-1.68	2.27	5.11	3.54	2.26
1.09	1.12	1.67	1.94	0.33
2.08	-1.24	2.25	-0.06	0.02
→ -0.06

-1.01	-5.08	-2.74	0.84
6.90	3.29	-4.94	0.62
→ -2.74

2.99	-0.81	0.71	-1.27	-6.08	5.28 → -0.81

0.36	-0.48	6.37	-5.18	-0.40 → -0.40

-4.34	0.56	5.64	-5.77 → 0.56

-5.07	-1.26	0.47	-3.21
-0.31	-0.22	0.29	-1.35
→ -1.35

0.77	-6.05	0.26	-1.83	-0.67	1.85	2.12 → -0.67

-1.76	-2.61	5.04	1.39
-5.58	-5.50	-4.23	0.77
-2.65	3.01	-1.54	-0.05
→ -4.23
---
Q:
49	13	44	24
80	51	86	33
36	36	25	16
A: 33

Q:
6662	6938	5566	1719	7540	4426
5444	9310	8076	5650	4432	9317
A: 4426

Q:
37	84	29	70	53	37
15	40	13	60	92	69
A: 37

Q:
-718	607	11	-376	-645	-145
-40	288	-61	435	-253	914
-577	196	-65	735	-10	849
A: 914

Q:
3	4	6	8
4	7	3	2
A: 8

Q:
70	84	8	79
75	53	5	36
57	38	21	46
A: 36

Q:
4803	5023	3393	5348	5172
6659	2966	7956	3301	6541
4050	6770	5673	5628	4512
A: 6541

Q:
63	71	46	51	50
80	60	57	21	87
A: 50

Q:
17	36	15	30	4
30	37	32	2	-33
A: 4

Q:
-637	-420	-388	-18	-449	536
-235	-687	183	576	-183	-18
A: 536
---
[[5647 4402 6878 3177]
 [8669 4172 6045 9664]
 [3081 6169 7107 2026]] 5647

[[346 425 335 316 582]
 [415 416 406 395 460]
 [327 471  54 273 900]] 346

[[-449 -452 -385 -268]
 [-657 -510 -608 -319]
 [ 560 -370 -198 -978]] -449

[[ 215   77 -245 -989 -162]
 [ 231 -138  -11 -877 -109]
 [ 599  -98    0 -674  336]] 215

[[180 219 129 117 137 239]
 [232  96  35 109 167 159]
 [201 140  77 195 155 243]] 180

[[ 495  453 -111  841  187 -138   42]
 [ 509 -417  533 -187  106  409  290]
 [-609  500   86  465  220 -136  537]] 495
---
[[ 2.65 -3.18  0.97 -3.22  2.31  5.88 -2.87]
 [-2.26 -2.57  3.42  3.67 -3.96  2.16  4.35]
 [ 5.84  4.95 -1.16 -2.78 -2.16 -2.91  2.20]] result: 2.31

[[ 3.51 -1.34 -1.81 -0.74 -2.88  0.36]
 [-0.12 -0.44  1.77 -0.95  1.16  4.75]
 [ 0.69 -2.12  3.21  5.08 -4.22  3.06]] result: -0.74

[[-3.91  3.21 -2.44 -3.04 -6.24  2.38  3.74]
 [ 1.02 -1.29  0.90  5.13 -2.44  0.71  4.00]
 [-3.20  2.58 -2.30 -2.49 -4.65  1.78  3.88]] result: -6.24

[[4.74 5.56 5.14 5.32 5.41 5.20 5.42]
 [5.54 4.37 6.33 4.13 4.80 4.85 4.37]
 [5.17 5.32 4.65 4.81 4.90 4.63 5.16]] result: 5.41

[[ 0.54  4.33  5.28 -3.92 -0.29 -1.06  4.81]
 [ 1.03 -0.53 -0.87 -5.44  0.70 -0.28 -0.37]
 [ 1.13 -1.70 -1.85 -3.13  0.35 -0.76  0.78]] result: -0.29

[[ 1.67  3.98 -2.10  5.27  0.53]
 [ 0.09  0.73 -0.05  1.51  2.33]
 [-0.51 -1.66  1.85 -1.67  1.63]] result: -2.10

[[ 2.40  5.17 -4.32 -2.99  2.18]
 [ 5.04  3.37 -4.56  2.15  2.36]
 [ 5.80  2.76 -4.81  4.25  1.75]] result: -4.32

[[ 0.71  2.06  0.61 -2.83  3.98 -1.45  5.72]
 [ 0.37 -0.06 -5.01 -0.10 -2.80  4.54 -3.20]
 [ 0.85  4.65  2.57 -1.17  4.49 -1.51  0.96]] result: 3.98

[[ 1.03 -0.33 -5.85  0.04]
 [ 6.14 -0.50  5.96  0.06]
 [ 2.45 -0.25  2.51 -2.82]] result: -0.33

[[-1.22 -5.46  0.46 -4.50 -0.29]
 [ 0.51 -0.63 -1.35  2.13  2.40]
 [ 0.94  4.66  0.67  4.17  2.05]] result: 0.46
---
[[47, -197, -251, 35, -291, -180], [555, -245, 348, 206, -179, 384], [-271, -473, 86, -259, -325, -573]] → 47, -573
[8, 1, 7, 5, 4, 1] → 8, 1
[75, 194, 47, 241, 202] → 75, 202
[6852, 1349, 4338, 9810, 1712, 3388] → 6852, 3388
[11, 55, 80, 38] → 11, 38
[-31, -2, -14, 31, -25, 15, -37] → -31, -37
[[8085, 1284, 4806, 9500], [2278, 2619, 4036, 9871]] → 8085, 9871
[-15, -27, 25, 1, 14, -31, -2] → -15, -2
[[8, 6, 2, 6, 6, 6], [5, 3, 6, 6, 3, 3]] → 8, 3
[-498, 517, -866, -40, 304] → -498, 304
---
[4, 2, 8, 3] out 4
[455, 922, 183, 798, 933] out 455
[-696, -518, 571, 545, -575, -139] out -696
[8, 7, 3, 0, 8] out 8
[92, 13, 24, 21, 70, 51, 16] out 92
[-872, 813, -946, 577, 640, 370, -28] out -872
[-951, -352, -211, -850, 542] out -951
[39, 195, 244, 74, 227, 160] out 39
---
((84, 89, 63, 88, 91, 10), (0, 81, 59, 10, 24, 83), (39, 58, 14, 54, 92, 10)) result: 81
((44, 24, 12, -1, -44), (-34, -2, -26, -49, 6), (-29, -11, 17, 21, 5)) result: -2
((210, 243, 163, 251), (227, 188, 210, 133), (242, 168, 138, 22)) result: 188
((5, 5, 5, 7, 1, 5), (8, 5, 5, 7, 1, 5), (8, 4, 5, 7, 1, 5)) result: 5
((5843, 5478, 6166, 6036, 6099, 5754, 4961), (5821, 6978, 6535, 6485, 8616, 6688, 2607), (6277, 6112, 6142, 6470, 5485, 5938, 6100)) result: 6978
((57, 80, 56, 51, 34, 16), (36, 47, 54, 54, 69, 22), (24, 85, 35, 35, 72, 69)) result: 47
---
(0.089, 0.167, 0.091, 0.187, -0.105, 0.178) gives 0.091
(-92.50, 78.85, -127.20, 115.99) gives -92.50
((-0.099, 0.097, 0.082, 0.128, -0.146, -0.146), (0.172, -0.182, -0.174, 0.201, -0.217, -0.217), (0.153, -0.155, -0.148, 0.192, -0.215, -0.214)) gives -0.148
(5.686, 3.263, -7.049, -3.659, 14.070, -16.589, 3.634) gives -3.659
(1.65, -0.25, 1.57, 0.13, 0.24, -1.74, 0.19) gives 0.13
(-1.115, 1.872, 0.503, -0.035, 1.145, -1.963) gives 0.503
((0.005, 0.127, -0.118, 0.169, 0.035), (0.037, 0.148, -0.028, 0.086, 0.144)) gives 0.148
